Below is a small trained network, with its code and all its weights. Each question gives an input and a target symbol and asks what happens when units are switched off, that is, made to give their printed mean instead of their output.

import numpy as np


def w(rows, s, z=0):
    codes = np.array(rows[::2]) - 128.0
    scale = np.full(codes.shape[1], s)
    scale[-1] = z or s
    return codes * scale


def norm(h):
    return h / np.sqrt((h * h).mean(-1, keepdims=True) + 1e-5)


def f(y):
    return np.maximum(y, 0)


def softmax(a):
    e = np.exp(a - a.max(-1, keepdims=True))
    return e / e.sum(-1, keepdims=True)


def log_softmax(a):
    a = a - a.max(-1, keepdims=True)
    return a - np.log(np.exp(a).sum(-1, keepdims=True))


def net(x, mask):
    ids = ['ΓΔΣΦΨΩαβεζηθμξπ'.index(c) for c in x.split()]
    T = len(ids)
    res = E[ids] + P[:T]
    q, k, v = (norm(res) @ M[0].T for M in (Q, K, V))
    z = softmax(np.where(np.tri(T) > 0, q @ k.T / 2**0.5, -1e9)) @ v
    res = res + np.where(mask[0], z, O[0][:, -1]) @ O[0][:, :-1]
    y = f(norm(res) @ A[0][:, :-1].T + A[0][:, -1])
    res = res + np.where(mask[1:13], y, B[0][:, -1]) @ B[0][:, :-1]
    return log_softmax(norm(res)[-1] @ U[:, :-1].T + U[:, -1])


Q, K, V, O, A, B = {}, {}, {}, {}, {}, {}
E = w([
[169,91,73,64,161,148,192,65,155,166,154],'Γ',
[122,51,120,94,190,84,171,84,146,201,91],'Δ',
[115,55,112,68,161,128,176,53,200,148,146],'Σ',
[108,46,127,110,196,62,148,77,128,183,104],'Φ',
[143,79,83,68,148,150,174,42,180,129,187],'Ψ',
[165,147,214,165,104,184,199,112,107,62,126],'Ω',
[65,56,76,195,79,137,118,199,174,175,146],'α',
[156,127,194,172,202,82,154,178,98,113,200],'β',
[66,62,114,200,111,147,150,218,66,146,161],'ε',
[117,51,153,109,148,83,153,57,173,202,124],'ζ',
[93,58,91,210,102,84,137,212,122,134,153],'η',
[126,119,76,127,149,250,62,141,95,148,96],'θ',
[109,22,110,103,190,87,153,62,137,152,109],'μ',
[164,67,84,64,157,153,197,65,168,144,140],'ξ',
[134,110,42,186,111,131,147,184,100,111,222],'π',
],0.02)
P = w([
[135,93,101,40,7,67,139,194,27,129,99],'0',
[98,123,146,89,49,116,138,129,35,155,166],'1',
[97,123,147,102,82,126,141,120,55,157,161],'2',
[93,119,140,107,114,131,141,117,69,137,150],'3',
[100,121,136,115,124,140,148,116,88,132,143],'4',
[129,146,138,116,119,139,156,120,118,167,138],'5',
[122,128,122,133,139,133,137,104,113,120,140],'6',
[139,137,119,141,137,137,145,107,137,136,132],'7',
[150,146,115,154,146,130,139,104,149,146,127],'8',
[149,139,109,178,150,123,120,90,157,133,130],'9',
[163,134,104,188,156,149,131,101,177,144,117],'10',
],0.017)
Q[0] = w([
[128,118,117,139,153,104,137,165,130,140,175],'H1',
[131,60,110,96,161,126,180,7,143,178,142],'H1',
],0.013)
K[0] = w([
[147,109,122,134,160,111,106,149,147,140,173],'H1',
[169,150,95,253,188,146,130,106,200,119,107],'H1',
],0.013)
V[0] = w([
[136,195,230,112,100,27,254,99,87,21,130],'H1',
[162,28,47,174,164,75,141,198,177,184,239],'H1',
],0.0049)
O[0] = w([
[90,154,35,153,99,134,136,120,155,163,128,6],'H1',
[9,54,112,135,66,124,241,168,144,133,139,170],'H1',
],0.014,0.0022)
A[0] = w([
[95,126,20,72,102,156,67,222,128,122,127,122],'N1',
[48,104,115,198,177,147,124,175,144,123,129,161],'N2',
[181,152,169,151,144,176,45,124,117,124,127,118],'N3',
[178,111,172,153,76,131,96,249,42,106,127,153],'N4',
[178,91,96,51,116,21,110,34,135,143,126,86],'N5',
[191,56,167,20,195,130,43,94,124,164,80,87],'N6',
[194,126,246,123,101,88,192,120,68,73,171,88],'N7',
[137,133,13,196,70,151,38,166,106,167,112,133],'N8',
[188,159,161,109,226,153,88,119,195,68,88,1],'N9',
[149,71,124,151,129,184,157,69,143,75,162,147],'N10',
[179,207,131,174,196,154,72,166,113,99,113,146],'N11',
[95,127,75,112,125,145,97,67,132,182,116,67],'N12',
],0.012,0.0056)
B[0] = w([
[58,108,156,175,175,101,130,125,120,88,94,192],'N1',
[166,170,131,121,84,140,117,110,125,135,135,195],'N2',
[148,135,107,132,78,135,160,91,129,147,151,239],'N3',
[87,111,118,149,179,63,154,170,153,96,68,223],'N4',
[190,184,148,139,130,171,91,119,148,137,167,165],'N5',
[139,172,126,123,101,165,117,102,132,151,171,245],'N6',
[5,86,149,127,202,141,132,152,111,83,68,204],'N7',
[74,88,182,97,177,107,150,158,115,97,120,211],'N8',
[175,132,89,103,100,143,87,128,142,160,175,179],'N9',
[125,153,147,126,117,96,113,125,104,158,117,199],'N10',
[180,148,123,137,60,120,134,131,138,177,177,225],'N11',
[119,131,103,160,164,105,142,150,139,95,35,162],'N12',
],0.018,0.013)
U = w([
[167,115,134,125,170,144,185,91,107,99,128,110],'Γ',
[149,157,180,61,148,65,127,132,108,186,81,89],'Δ',
[119,142,165,102,117,112,128,95,185,96,115,104],'Σ',
[125,143,140,112,153,57,81,114,99,163,112,91],'Φ',
[120,143,130,115,133,95,129,76,149,80,142,109],'Ψ',
[162,191,76,209,204,139,71,146,147,100,99,146],'Ω',
[87,62,172,114,189,134,123,203,112,84,114,213],'α',
[63,117,2,170,128,141,124,78,163,159,77,86],'β',
[125,118,138,114,148,141,130,128,125,135,115,100],'ε',
[187,121,99,157,58,123,95,214,135,118,210,215],'ζ',
[47,163,189,223,47,152,191,164,84,161,135,6],'η',
[113,137,219,107,195,175,45,152,113,105,205,123],'θ',
[145,75,133,120,164,73,109,44,100,137,130,127],'μ',
[164,121,154,104,133,142,163,90,118,88,104,118],'ξ',
[97,50,112,81,94,149,152,123,117,143,131,92],'π',
],0.0094,0.011)

Each question gives the input, a string of symbols that net reads in full, and the target symbol t.
The units are the heads (2 rows each of Q, K, V and O) and the neurons (one row each of A and B). Each row of codes is followed by its name. A weight is (code - 128) times the scale printed after its matrix; where a second scale follows, it is the last column's (O, A, B and U).
mask holds one flag per unit, heads first, then neurons. A switched-off unit (its flag False) gives its mean, the last column of its rows in O or B, instead of its output. The means were averaged over made-up inputs and are rounded, as every weight is.
A unit's drop is (log p(t) with every unit on - log p(t) with that unit switched off) / (log p(t) with every unit on - log p(t) with every unit switched off).
The circuit of an input: a set's keep is (log p(t) with only the set's units on - log p(t) with every unit switched off) / (log p(t) with every unit on - log p(t) with every unit switched off). Starting from the 12 units with the biggest drops (on a tie, the unit counted first), units are removed one at a time, each time the one whose removal leaves the highest keep (on an exact tie, the one counted first), for as long as the keep stays at least 0.8.
units of the circuit, in order: the units of the circuit, biggest drop first
top k neurons: the k neurons with the biggest drops, biggest first
drop when u is switched off: that unit's drop, to one decimal
input Ω Σ θ Ω η β θ α β Δ α, target α: units of the circuit, in order	[N8]
input μ θ Δ, target θ: units of the circuit, in order	[N5, N3]
input β β θ ξ Ψ β μ, target β: units of the circuit, in order	[H1, N8]
input θ β ζ, target β: units of the circuit, in order	[H1, N12]
input θ θ α θ β θ Ψ Δ Ω β, target η: top 4 neurons	[N2, N8, N4, N1]
input θ Ω ζ, target Ω: top 2 neurons	[N12, N5]
input Δ Σ θ θ μ β π Γ Ω μ, target Ω: units of the circuit, in order	[N12, N5]
input θ θ β θ θ β, target η: top 4 neurons	[N2, N8, N4, N11]
input Γ θ θ β θ β β, target ζ: units of the circuit, in order	[H1, N7, N1]
input π α Δ, target α: top 3 neurons	[N3, N11, N6]
input θ π θ Ω θ Ω θ θ Ψ θ Ω, target ζ: top 2 neurons	[N9, N11]
input Γ θ Ω β Ω Ω, target ζ: units of the circuit, in order	[H1, N11]
input ζ θ Ω β Ω β α μ θ, target η: top 4 neurons	[N11, N8, N1, N12]
input Γ α μ, target α: units of the circuit, in order	[N3]
input β θ θ β Δ, target β: units of the circuit, in order	[H1, N8]
input θ Ψ θ π β Δ Φ θ θ β Γ, target β: top 2 neurons	[N11, N8]
input Ψ Φ β θ θ Φ θ α μ, target α: top 2 neurons	[N3, N11]
input η θ Δ Δ Ω Ω θ, target η: top 2 neurons	[N8, N1]
input μ α Γ Ω Γ, target Ω: top 2 neurons	[N12, N5]
input Ω Ω Ω Ω β ε, target α: top neuron	[N8]
input μ θ μ θ θ Ω θ ζ β Σ π, target α: top 2 neurons	[N8, N11]
input Ω θ Σ, target θ: drop when N2 is switched off	0.0
input Σ π θ Δ α ξ α θ Γ Ω Γ, target Ω: drop when N12 is switched off	0.3
input θ θ β Ω Δ Ω Δ η π, target α: drop when N1 is switched off	0.1
input θ Ψ α θ Ω β ζ, target β: drop when N11 is switched off	0.2
